Below is a small trained network, with its code and all its weights. Each question gives an input and a class and asks what happens when units are switched off, that is, made to give their printed mean instead of their output.

import numpy as np


def w(rows, s, z=0):
    codes = np.array(rows[::2]) - 128.0
    scale = np.full(codes.shape[1], s)
    scale[-1] = z or s
    return codes * scale


def f(y):
    return np.maximum(y, 0)


def log_softmax(a):
    a = a - a.max(-1, keepdims=True)
    return a - np.log(np.exp(a).sum(-1, keepdims=True))


def net(x, mask):
    res = np.array(x, float).reshape(1, 7) / 4 @ E
    y = f(res @ A[0][:, :-1].T + A[0][:, -1])
    res = res + np.where(mask, y, B[0][:, -1]) @ B[0][:, :-1]
    return log_softmax(res[-1] @ U[:, :-1].T + U[:, -1])


A, B = {}, {}
E = w([
[120,84,123,152,174,237,112,87,71,131,122,155],'x0',
[85,100,195,211,158,146,125,153,113,70,56,91],'x1',
[124,107,159,71,137,178,171,64,60,168,82,109],'x2',
[124,87,160,116,64,119,221,95,107,123,221,91],'x3',
[155,172,96,88,64,141,105,104,157,111,193,130],'x4',
[88,145,98,158,157,58,223,101,193,164,68,113],'x5',
[45,182,95,110,110,96,142,254,207,209,138,126],'x6',
],0.0089)
A[0] = w([
[40,62,176,129,62,45,161,60,61,63,108,63,171],'neuron 1',
[104,202,122,220,112,116,77,144,140,87,112,113,128],'neuron 2',
[105,56,32,3,127,153,44,95,165,183,116,146,219],'neuron 3',
[240,195,130,117,121,151,85,71,124,161,150,224,155],'neuron 4',
[122,124,251,255,147,71,114,116,128,99,141,186,248],'neuron 5',
[74,187,66,74,134,168,145,134,111,144,173,133,17],'neuron 6',
[164,94,57,130,121,136,54,130,134,158,98,200,164],'neuron 7',
[112,149,44,83,191,114,40,103,124,172,143,104,177],'neuron 8',
],0.0064,0.0014)
B[0] = w([
[73,193,144,215,54,79,75,72,254,133,149,109,254],'neuron 1',
[142,118,148,94,150,150,165,120,194,139,190,99,199],'neuron 2',
[80,163,108,82,192,218,84,102,135,241,80,188,211],'neuron 3',
[205,118,165,91,65,167,120,71,73,114,80,152,219],'neuron 4',
[60,63,101,172,188,68,103,171,114,142,190,51,242],'neuron 5',
[166,94,192,83,199,208,87,89,117,140,202,112,180],'neuron 6',
[110,136,122,47,119,197,183,156,68,221,99,163,190],'neuron 7',
[156,168,114,123,147,127,117,61,88,159,152,158,189],'neuron 8',
],0.0076,0.0071)
U = w([
[239,108,39,99,140,162,94,88,36,187,88,236,6],'0',
[168,77,186,180,92,102,144,254,188,77,140,132,250],'1',
],0.0064,0.0014)

Each question gives the input, the list of numbers given to net, and the class t.
The units are the neurons (one row each of A and B). Each row of codes is followed by its name. A weight is (code - 128) times the scale printed after its matrix; where a second scale follows, it is the last column's (A, B and U).
mask holds one flag per neuron, in row order. A switched-off neuron (its flag False) gives its mean, the last column of its row in B, instead of its output. The means were averaged over made-up inputs and are rounded, as every weight is.
A unit's drop is (log p(t) with every unit on - log p(t) with that unit switched off) / (log p(t) with every unit on - log p(t) with every unit switched off).
The circuit of an input: a set's keep is (log p(t) with only the set's units on - log p(t) with every unit switched off) / (log p(t) with every unit on - log p(t) with every unit switched off). Starting from all 8 units, units are removed one at a time, each time the one whose removal leaves the highest keep (on an exact tie, the one counted first), for as long as the keep stays at least 0.8.
circuit, biggest first: the units of the circuit, biggest drop first
unit that matters most: the unit with the biggest drop
top k neurons: the k neurons with the biggest drops, biggest first
drop of u: that unit's drop, to one decimal
input [-3,-6,-4,2,4,7,3], class 0: circuit, biggest first	(neuron 1; neuron 5)
input [6,-5,-1,8,-8,7,-7], class 1: unit that matters most	neuron 1
input [-1,0,-7,-7,-1,-4,8], class 0: circuit, biggest first	(neuron 8; neuron 7)
input [4,5,0,-8,-8,5,-8], class 1: circuit, biggest first	(neuron 5; neuron 3)
input [-6,0,5,-1,-4,-3,-4], class 1: top 2 neurons	(neuron 3; neuron 1)
input [-2,-3,3,8,5,7,-8], class 1: top 2 neurons	(neuron 1; neuron 3)
input [-3,-4,-4,-6,0,5,2], class 0: drop of neuron 3	0.0
input [-3,4,8,-2,-4,4,-1], class 1: drop of neuron 1	0.1
input [2,8,7,6,7,-8,-6], class 1: drop of neuron 1	0.5
input [6,7,2,-3,-7,8,-8], class 1: drop of neuron 6	0.0
